[128 = 0]

z693-z339: [134 135 151 162 141 120 139 114 143 162 153 134 120 141 159 105 158 165
 134 140 102 129 113 136]
z836-z164: [122  64 104 141 176 142 160 128 124 138 165 192 146 144 156  58 144 173
 134 123  99 100 100 102]
z694-z706: [105 137 122 147 114 115  89 134 136 148 118  76 113 118 149 131 146 120
 117 147 131 138 137 185]
z810-z733: [125 163 137 132  73 162  71 105 157 140  73 116 126 146 106 174 130  98
 106  99 162 121 162 140]
z694-z706: [129 119 126 143 134 105 113 132 136 136 141  95 125 117 162 122 154 137
 130 168 107 140 122 162]
z736-z364: [ 97 175 137 169  84 143  97 152 123 139 121 128 108 131 133 168 160  97
  95  75 144  84 135 111]
z810-z733: [ 96 101  75 141 151 223  62 164 130 177 146 153 133 120 129 143 192 126
 121 104 130  41 110 129]
z810-z733: [122 115 116  86 147  82 153 120  98  78 153  91 103  89 140 136 133 115
 151 148 135 115 104 152]
z836-z164: [130 143 126 155 139 111 146 214  98 131 156 123 146 106 120 135 107 114
 117 148  98 163 129  91]
z736-z364: [203 120 152 115  96 152 101  55 186  94 113 173 152 154 151 189 194 134
 135 143 110  86 127  78]
z836-z164: [121  84 111 122 135 139 117  91 150 139 104 141 140 152 136  80 118 151
 127 131 134 137 137 158]
z694-z706: [116 134 143 138  93 108 143  87 129  90 120 160 110 147 151 130 150 119
 110  74 145  81 124 100]
z693-z339: [128 151 149 177 171 139 120 159 146 234 157  88 127 130 138  87 130 183
 145 188  88 192 123 188]
z693-z339: [ 96 110  93  69 146 114 106 114 109 113 115  52 100  89 113 128 109 108
 150 153 165 134 127 216]
z694-z706: [165  72 131 128 213 113 204 136 125 154 184 172 160 137 141  39 100 205
 168 188  67 181  98 109]
z736-z364: [100 240 179 170  55  73 133 183 101 128  92  66 101 121  94 175  67  69
  87  91 158 195 173 126]
z693-z339: [154  99 143 181 100  70 150 113 140  67 163 182 140 143 220 128 210 137
 100 126  76  78 104  58]
z810-z733: [110 102 123 190 115 129  98 126 159 166 119 143 142 160 178  81 159 154
  97 130 104 131 137 146]
z836-z164: [123 102 118 168 159 126 158 191 114 159 148 161 162 139 129  67  91 153
 115 141  91 175 132  98]
z694-z706: [ 62 122 115 176 102 100 127 142 110 128 120 131 108 141 163  82 132 118
  85  73 143 106 133 143]
z810-z733: [131 185 158 110 131 128 128  95 123 132 162  91  74 101 135 188 187 127
 160 122 142  73  94 151]
z836-z164: [162 131 146  86 120 111 107  47 164 111 113  82 110 123 144 159 159 137
 159 173 137 129 124 184]
z694-z706: [130 158 148 106 112 157 137  94 133 134  98 148 120 149  82 139  93 123
 133  83 165 126 142 115]
z810-z733: [155 112 114  69 137 125 142 129 115  82 114 124 145 110  88 151  84 105
 146 148 140 151 136 112]
z736-z364: [108 142 131 190 109  94 106 171 126 141 147 100 121 119 179 130 170 121
  99 142 100 128 127 139]
z693-z339: [126 132 123 133  88 126 127 141 118  80 111 163 138 134 124 159 128  89
  98  82 141  97 140  68]
z694-z706: [155  89 103  87 151 162 131 123 126  99 137 168 151 122 112 143 135 126
 145 133 124  96 115  88]
z693-z339: [ 89 146 142 180 125  98 140 136 118 153 152 119  99 133 169  95 155 144
 112 107 120 115 115 148]
z736-z364: [ 82  87 115 183 128 120 130  96 135 136 155 174 108 155 208  67 203 162
 104  81 116  48  98 132]
z694-z706: [156  98 125 127 156 110 148 134 129 114 161 140 143 119 155 117 149 149
 143 169  91 131 108 111]
z736-z364: [123  96 105 103 137 180 126 102 131 123 117 183 137 146 107 117 128 133
 131  85 150  79 123 101]
z736-z364: [136 111 140 136 110 121 141  77 148 107 117 171 131 159 152 109 144 143
 119 101 129 104 127 105]
z836-z164: [106 150 165 168 115 133 129  48 161 173 131 146  88 169 171  94 182 174
 127  84 138  83 112 161]
z694-z706: [138 102 116 118 166 140 133 136 131 152 141 125 142 124 123 100 116 153
 147 165 111 153 122 146]
z736-z364: [ 89 136 127 171 132  87 134 166 109 147 150  94 110 116 162  96 135 132
 112 134 114 143 122 160]
z810-z733: [ 89 180 165 197  82 103 115 112 142 165 115 111  94 155 163 114 152 133
  94  86 137 124 139 156]
z836-z164: [130 154 145 109 100 119  99  64 149 114 116  89  91 122 148 172 177 118
 139 126 152  89 121 172]
z810-z733: [173  98 117 131 168 205  93 120 167 177 157 169 158 137 138 142 193 170
 154 167  88  90 105 110]
z693-z339: [119  93 106 166 124  71 133 183 109  91 152 122 145 111 182 110 148 115
  99 156  88 137 124 110]
z836-z164: [ 92 118  86 123 112 163 117 201  94 116  91 155 157 128  70 125  57  79
  92  77 159 140 162  86]
z693-z339: [162 136 154 106 106 147 131  52 156 100 118 171 121 151 132 163 166 134
 140  98 141  74 118  92]
z836-z164: [107 107 108 128 116 113  89 102 139 117 123  92 110 117 170 132 177 121
 122 140 134  95 121 180]
z693-z339: [141 115 122 168 128 109 121 184 129 131 143 128 158 123 154 124 137 127
 109 166  84 158 133 105]
z810-z733: [171 161 154  97 109 150  89  65 167 127 118  99 112 123 128 203 181 125
 155 153 137 100 123 150]
z736-z364: [175 127 128 102 129 148 107 130 146 118 121 123 152 119 110 174 132 119
 143 169 115 142 135 112]
[137 102  93 127 133 153 101 192 122 126 118 133 170 116 106 139 104 105
 114 153 113 153 147 103]	z736-z364
[130 104  85  81 111 131 104 167 107  70  95 112 154 101  91 167  88  69
 116 136 149 140 153 112]	z693-z339
[112 159 155 174  81 111  92  89 161 151 104 103 105 151 169 132 168 132
 103 114 134 121 141 168]	z810-z733
[120 147 135 126  83 117  97  89 138  92 114 114 101 124 154 178 182  99
 115 100 150  70 125 134]	z693-z339
[101 141 108 117 164 172 129 163  94 149 174 134 102  98 113 151 161 123
 146  99 138  59  92 119]	z810-z733
[ 68 128 120 138 109 135  75  67 157 181  81  73  90 149 144  84 133 142
 117 110 172 129 146 247]	z694-z706
[142  66  83 114 167 141 137 174 108  98 163 165 162 107 138 120 143 127
 133 152  96 104 107  83]	z694-z706
[158 130 144 109 137 124 139 104 141 127 126 124 134 131 119 132 118 142
 148 154 122 153 128 132]	z836-z164
[175 167 162  93 136 125 160 113 122 105 153 130 118 111 105 185 135 125
 162 140 124 119 110  91]	z836-z164
[118 129 117 155  90  94  94 155 125  93 127 101 127 110 170 163 171  91
  97 136 117 108 133 126]	z693-z339
[211 141 158  80 117 144 116  71 170 102 113 130 146 130 110 198 146 129
 161 175 119 136 132 106]	z736-z364
[ 61  57  85 155 146  24 177 170  77  80 148 109 122 112 189  20  95 128
  97 132 113 158 120 161]	z810-z733
[ 73  93  96 142 138  77 136 146  96 104 149 101 105 106 175  84 143 121
 113 123 129 107 111 167]	z810-z733
[111 149 141 181 133 162 142 167 125 184 137 174 138 155 115  97 112 148
 109  89 117 134 133  91]	z810-z733
[ 90  80  77 116 161 171 109 150 118 160 118 135 140 129 107  77  99 136
 127 120 143 128 133 160]	z694-z706
[ 96 158 135 164 108 131 111 134 124 144 139 123 100 128 152 142 172 120
 110  91 136  82 119 133]	z736-z364
[ 78 144 108 135 133 108  87 159 113 161 127  32  95  92 138 126 131 112
 126 158 142 150 132 226]	z693-z339
[163 227 226 184 122 128 166  89 158 198 164 142  95 159 140 147 167 182
 149 117 103 133 109 108]	z810-z733
[ 93 162 140 178  94 118 125 153 116 135 128 136 111 137 144 132 142 111
  93  78 135 105 133 109]	z693-z339
[147 178 143 118 101 209  62  99 164 166 107 126 118 134  98 212 177 114
 136 108 153  76 134 129]	z810-z733
[170 124 133 176 116 130 113 188 144 133 136 153 178 135 144 148 141 125
 104 167  73 161 142  68]	z693-z339
[153  98 119  94 151 148 119  84 150 129 128 131 134 130 130 126 144 150
 155 157 125 118 117 148]	z694-z706
[159 155 153  69 121  81 171 105 109  69 118  99 117 107  92 162  77 104
 154 144 148 167 134 121]	z810-z733
[148 100 134  97 149 133 180  83 127 102 135 188 135 149 116  98 110 153
 148 104 133 111 113  87]	z693-z339

z64_z791: [169 102 139 168 130 115 134 139  94 165 135 130 145 157 171 114 134 148
 100 157  28  91 125 118]
z199_z374: [ 66 111 159 103  76  94 103  93 135  90  68  74 132 133 103 173 132 135
 192 105 166 151 136 120]
z199_z374: [139 116 121 136  85 105 166 111 103  89 108 115 156 111 119 133 115 141
 120 159 126  99 124 104]
z700_z909: [194 116  70  89 218 102 178 169  97 154 176 148  77 101 147   8 180  97
  45 112 178 146 151 126]
z251_z206: [142 134 161 121 146 139 144 113 155 149 118 138 149 112 152 173 127 137
 162 126 117 154  93 116]
z979_z572: [142 155 133 114  87 103 146 133 144  74  95 147 129 112 117 174 151 130
 123 147 145 123 125 116]
z251_z206: [112 100 100 146 149 136 128 155 102 136 133 127 133  72 134 122  84 142
 105 136 187  94 124 126]
z64_z791: [112 109 113 147 160 156 150 140 130 107 193 134 157  84 150  66 131 145
 105  83 112 111  99 122]
z749_z822: [138 111 116 168 144 112  99 169 144 115 116 145 164  87 143 177  94 161
 130 136  50  85  74 119]
z700_z909: [129 132 138 118  88  88  89  91 123 146  96  84  82 188  76 157 131 127
 126 145 136  99 175 154]
z979_z572: [ 74 123  65 147 125 129  81 165 136  60 167 122 118  88  74  88 102 136
  91  88 157  71 132 152]
z700_z909: [143 173 131 111 133 160 145 129 151 128 154 164 107 137 126 122 154 108
 110 127 159 150 141 141]
z64_z791: [115 118  91  98 119  73 114 149 119  85  81 111  99  94  89 138 126 120
 120 129 206 123 145 126]
z700_z909: [ 98 116 153 148  84 131 116  95 122 125 120  97 142 140 116 156 109 151
 143 131 124  94 135 131]
z199_z374: [111 153 109 127 172 165  87 156 158 156 163 152  88 110 112 134 113 120
 106 105 191 120 138 165]
z749_z822: [ 74 141 131 113  91 106  76 124 160  82  96 105 103 114  78 186 125 137
 147 102 191 111 141 148]
z251_z206: [ 81 130 113 117 142 156  98 129 133 128 147 119 118 150 111  83 121 102
 154  94 143 169 141 144]
z251_z206: [105  95 122 169 127 144 128 164  90 126 154 134 147 102 170  93 122 152
  93 124 121  87 132 120]
z64_z791: [101 136 170 127 104 146  98 103 134 166  95 115 119 164 129 185 114 127
 170 141 148 147 146 139]
z199_z374: [121 156 186 126  82 156 164 122 140 102 114 161 160 138 180 163 173 130
 156 134 112 170 120 104]
z700_z909: [152 127 102 134 162 114 113 121 154 129 163 118 124 126  96 110 119 136
 111 105  75  97 104 143]
z749_z822: [ 96 144 127 115  86 133 121 112 123 105 113 116 107 135  94 139 123 119
 128 134 203 124 164 139]
z979_z572: [138 110 109 128 168 109 104 122 135 156 145 103 109 126 106 113 114 135
 117 108 118 105 123 145]
z979_z572: [103 136  96 181 169 208  86 189 127 160 173 182 147 117 151 113  66 121
 120 138  98 121 111 146]
z979_z572: [147 108 171 115 148 115 162 130 111 155 145 126 117 133 197  90 206 139
 105  99 123 147 141 114]
z979_z572: [124  81 141 123 127 128 165 102  56 186 104  91 129 142 159  90 110 120
 136 160 182 149 163 108]
z199_z374: [121 154 130 128 161 183 135 154 140 147 184 169 108 118 157  93 154 117
  96 103 171 143 141 145]
z251_z206: [ 97 114 145 192 121 191 163 168 115 101 206 168 171  40 200 114 132 187
  60 105 155  45 107 118]
z749_z822: [150 144 119 122 151 115 111 139 160 128 131 141 114 119 114 152 133 130
 120 120 113 119 112 139]
z251_z206: [229 114 129 102 156  30 155 129 137 144  60 123 122 105 132 197 144 144
 121 169  84 114  92 102]
z199_z374: [135 126 171 116 152 132 123 108 146 182 113 120 121 133 152 174 133 136
 158 122 139 152 119 130]
z199_z374: [131 129 180 117 101 124 158  85 138 139 100 112 137 107 140 198 131 153
 148 139 179 121 122 116]
z64_z791: [178 120  77 127 184  89 109 144 154 134 115 129 136 105  91 146  82 126
 136 139  63 116  77 128]
z64_z791: [155 141 125 136 129 103 112 144 149 107 155 138 113 151 126 111 176 137
  92 107  51 100 126 140]
z979_z572: [171 137  77 127 155 115 145 116 146 122 140 129 124  75  69 150  71 136
  97 151 164  74 101 137]
z251_z206: [110 124 141 109 150 146 120  97 144 160 104 110 145 138 120 150  91 110
 201 124 132 189 106 124]
z251_z206: [176 125  98 163 131  96 105 189 105 131 120 160 118 141 145 128 133 136
  72 169  48  77 133 130]
z251_z206: [225 122 119 126 108  53 157 112 102 162  33 121 121 113 102 238  77 144
 112 240 140  74 122 108]
z199_z374: [111 157 145 118  96 124 108 122 163  82 131 133 126 159 113 135 170 123
 145  99  85 145 128 135]
z700_z909: [158 106  72 112 182  99 164 136 124  99 180 118 126  87 111  34 145 125
  82  88 120 113 108 121]
z700_z909: [140  97 150 165 165 155 137 161 102 180 147 151 160 123 211 110 128 144
 124 133  62 133 106 111]
z979_z572: [129 109 111 128 165 106  78 140 127 166 127 107  99 153 114 112 120 123
 127 113 100 124 137 148]
z199_z374: [121 121 125 128  57  81 139  96 123  59  83  95 152 122  85 166 115 145
 143 149 116  94 122 110]
z64_z791: [110 132 119 156 128 166  77 148 107 178 116 141 126 189 131 126  82 102
 154 163  83 150 148 144]
z700_z909: [119 117 117 154 119 169 179 132  87 108 210 139 142 121 160  20 158 134
  63 108 130  98 150 123]
z700_z909: [167 140 112  73 143  76 152 112 141 107 117 115  95 143  99  95 181 101
 121 111 137 164 139 125]
z251_z206: [103 132 133 163  62 155 143  73 130  70 171 105 190 180  99  81 118 134
 153 116   3 112 111 120]
z64_z791: [ 88 125  94 141 136 124  68 164 147  97 128 128 126 116  99 131 103 128
 138 103 111 116 116 144]
z700_z909: [147 161 114 125 152 170 152 138 138 137 187 165 105 122 131  87 148 114
  79 120 164 124 142 145]
z979_z572: [ 97 138 117 151 145 181  95 173 121 142 159 164 130 157 157  84 127 105
 130 118  91 159 138 140]
z64_z791: [ 91  72 155 157 115 120 109 127  84 167  90  90 146 113 163 160  90 160
 149 143 149 101 134 116]
z979_z572: [ 49 112 170 164 102 162  96 150 139  93 161 129 158 113 177 125 157 164
 140  67  99 113 117 128]
z749_z822: [127 116 132 135 139 136 133 118 123 147 135 119 135 119 133 128 112 136
 130 128 133 120 121 127]
z749_z822: [101 122 153 156 122 172 129 122 129 135 148 135 169 134 160 126 114 138
 157 119  82 140 107 120]
z199_z374: [140 115 151 125 102 101 143 100 119 128  96 105 141 139 131 155 131 140
 146 145 108 124 124 113]
z700_z909: [139 132 116  99 149 106 146 101 165 102 131 111 132  88  91 141 123 132
 142 101 152 131  95 125]
z749_z822: [121 124 142 137 104 118 104 167 109 138  50 150 141 133 160 198 106 123
 165 180 122 154 128 110]
z749_z822: [158 112 102 119 146  95 150 130 112 119 145 116 116 119 120  79 148 128
  90 121 121 109 132 123]
z199_z374: [ 91 129 157  98 131 128 125  87 162 124 133  93 110  96 106 158 138 144
 148  79 220 129 128 141]
z64_z791: [104 117  99 136 107 111 101 160 107 101  92 128 128 119 113 137 101 123
 131 149 144 119 138 125]
z749_z822: [181 167 105 120 149 120 130 131 173 111 145 159 128 140  98 135 135 114
 121 131  55 132  97 135]
z251_z206: [129 127 127 125 144 139 122 123 131 158 104 129 133 120 123 162  88 121
 157 149 150 146 117 127]
z749_z822: [ 89 133 126 127  93 119 111 126 142  70 133 115 132 130 106 120 146 133
 135  97 121 120 131 132]
z749_z822: [130 164 134  94 101  96  88 126 167 109  45 134 116 158  87 219 119 102
 193 155 122 179 122 130]
z979_z572: [111 143 103 115 101 103 121 138 145  54 134 126 116 110  89 116 153 129
 106 102 148 107 135 134]
z64_z791: [120 148 133  99  78 114 148 122 112  97  84 130 108 133 114 149 146 110
 128 157 209 148 166 120]
[117 114 125 121 111 104 116  77 135 126 104  78 133 133  74 157  87 136
 161 130 136 111 121 132]	z979_z572
[ 15 127 103 164 109 227 106 140 109  95 215 130 139 114 118  38  96 123
 112  77 199 113 159 154]	z251_z206
[135 147 151 155  99 165 131 123 121 156 114 152 141 139 142 184  94 135
 132 179 132 112 133 129]	z251_z206
[ 68 105 105 135 105 143 120 105 107  88 164  88 144 150  98  41 119 118
 140  88 113 131 143 131]	z251_z206
[128 118 146 134 112 129 159  86 129 110 167 102 146 132 126  94 151 147
 117 100 101 105 122 123]	z700_z909
[ 87 159 129 164  89 167  75 154 157  90 134 159 152 155 118 158 109 127
 152 127  57 123 116 142]	z64_z791
[118 135 101 137 153 150 124 153 139 107 185 147 123 109 125  75 140 127
  93  93 125 113 124 141]	z979_z572
[165 171 133  84  73  93 167 102 141  88  48 141 121 125  89 210 128 107
 151 190 192 155 135 110]	z64_z791
[131 162 120 152 111 148  94 141 165 105 123 160 153 150 107 172 100 123
 155 145  41 127  97 136]	z64_z791
[163  83  67 116 221  64  97 167 136 151 100 111 121  70 107 133  81 131
 133 119 111 121  79 124]	z700_z909
[114 130 180 149  94 148 133  83 151 124 140 113 167 147 140 163 131 156
 162 114  63 117 103 123]	z700_z909
[144 134 109 123 175 142 126 125 153 144 161 134 128 123 115 104 118 119
 131 107 104 141 104 137]	z64_z791
[101 122 140 155  89 162 147 152  90 121 101 153 160 103 169 156  98 135
 134 172 170 127 135 106]	z979_z572
[141 129 108 153  79 126 147 178  71 101  87 168 146 136 159 126 120 115
 104 201 115 124 151 102]	z749_z822
[157 137 111 102 167 109 105 126 150 166  81 129 116 136 100 175  89 103
 172 153 125 171 108 132]	z251_z206
[128 120 148 137 134 123 104 148 123 157 106 135 125 141 159 155 134 133
 139 137 104 136 129 127]	z979_z572
[109 169 154 128 109 186 177 106 173  68 197 160 162 101 141 108 169 138
 122  80 129 137 102 123]	z64_z791
[130 160 131 139 141 167 130  95 192 108 180 139 158 113  96 148 107 141
 145  96  81 114  77 141]	z979_z572
[135 125 117 124 116 122 147 124 107 119 129 124 126 135 124 100 133 120
 114 140 138 127 144 122]	z749_z822
[170 131 158 138  82 128 191 111  88 134 106 143 151 145 167 140 143 133
 113 189 115 123 141  99]	z64_z791
[105 103 141 109 161 108 104  85 156 155 130  72 112 103  96 153 110 150
 154  81 175 114 114 144]	z749_z822
[136 106  82 133 165 141 164 148  98 116 180 135 141 104 140  26 128 117
  92 111 122 129 123 117]	z199_z374
[132 139 171 122  82  87 120 149 140  95  68 142 127 124 158 207 175 147
 137 141 120 128 127 112]	z979_z572
[130 125 176 124  48 109 193  78 112  82  91 110 165 112 142 174 148 155
 140 155 154 113 127  92]	z199_z374
[110 158 109 148 118 168  85 197 117 133 107 188 118 148 146 147 107  99
 128 169 131 153 149 138]	z700_z909
[104 109 142  96 163  95  85  93 169 144 117  74 112 138  97 141 134 130
 182  68 116 157 109 142]	z199_z374
